Below are the code and all the weights of a small trained network. Each question names an input and a class and asks about switching units off, where a switched-off unit gives its printed mean instead of its output.

import numpy as np


def w(rows, s, z=0):
    codes = np.array(rows[::2]) - 128.0
    scale = np.full(codes.shape[1], s)
    scale[-1] = z or s
    return codes * scale


def f(y):
    return np.maximum(y, 0)


def log_softmax(a):
    a = a - a.max(-1, keepdims=True)
    return a - np.log(np.exp(a).sum(-1, keepdims=True))


def net(x, mask):
    res = np.array(x, float).reshape(1, 5) / 4 @ E
    y = f(res @ A[0][:, :-1].T + A[0][:, -1])
    res = res + np.where(mask, y, B[0][:, -1]) @ B[0][:, :-1]
    return log_softmax(res[-1] @ U[:, :-1].T + U[:, -1])


A, B = {}, {}
E = w([
[26,194,121,147,181,251],'x0',
[116,111,122,117,135,126],'x1',
[174,127,132,33,97,238],'x2',
[134,142,94,115,151,110],'x3',
[145,168,128,128,130,108],'x4',
],0.011)
A[0] = w([
[14,129,125,254,171,50,5],'N1',
[64,179,123,131,194,171,170],'N2',
[159,105,147,40,149,172,47],'N3',
[29,210,117,160,176,205,148],'N4',
[248,73,86,137,113,74,233],'N5',
[156,171,130,22,102,193,48],'N6',
[101,155,140,144,164,76,48],'N7',
],0.0081,0.0014)
B[0] = w([
[74,216,58,184,72,119,235],'N1',
[174,149,178,49,161,102,211],'N2',
[86,162,110,203,114,137,184],'N3',
[209,38,210,86,184,44,249],'N4',
[200,125,165,104,147,66,217],'N5',
[64,161,67,255,73,222,206],'N6',
[112,179,153,162,117,114,161],'N7',
],0.0091,0.012)
U = w([
[198,31,234,35,143,49,253],'0',
[32,195,12,203,62,151,3],'1',
],0.011,0.0005)

Each question gives the input, the list of numbers given to net, and the class t.
The units are the neurons (one row each of A and B). Each row of codes is followed by its name. A weight is (code - 128) times the scale printed after its matrix; where a second scale follows, it is the last column's (A, B and U).
mask holds one flag per neuron, in row order. A switched-off neuron (its flag False) gives its mean, the last column of its row in B, instead of its output. The means were averaged over made-up inputs and are rounded, as every weight is.
A unit's drop is (log p(t) with every unit on - log p(t) with that unit switched off) / (log p(t) with every unit on - log p(t) with every unit switched off).
The circuit of an input: a set's keep is (log p(t) with only the set's units on - log p(t) with every unit switched off) / (log p(t) with every unit on - log p(t) with every unit switched off). Starting from all 7 units, units are removed one at a time, each time the one whose removal leaves the highest keep (on an exact tie, the one counted first), for as long as the keep stays at least 0.8.
units of the circuit, in order: the units of the circuit, biggest drop first
top k neurons: the k neurons with the biggest drops, biggest first
drop when u is switched off: that unit's drop, to one decimal
input [2,7,-1,6,4], class 0: units of the circuit, in order : N6
input [8,1,8,-2,-7], class 0: top 2 neurons : N4, N2
input [5,0,4,3,8], class 0: top 3 neurons : N4, N1, N2
input [1,6,2,-8,6], class 1: top 2 neurons : N4, N5
input [-3,5,-6,3,-5], class 1: top 2 neurons : N4, N1
input [-3,-6,-5,2,-8], class 1: top 2 neurons : N4, N1
input [-5,-1,-8,6,3], class 1: top 2 neurons : N1, N4
input [0,3,1,-1,2], class 1: top 3 neurons : N4, N2, N5
input [-3,4,8,-1,3], class 1: drop when N2 is switched off : 0.0
input [-7,4,8,-7,-7], class 1: drop when N4 is switched off : 0.6
input [7,1,-3,-8,6], class 0: drop when N4 is switched off : 0.5
input [4,-2,3,4,-4], class 0: drop when N1 is switched off : 0.4
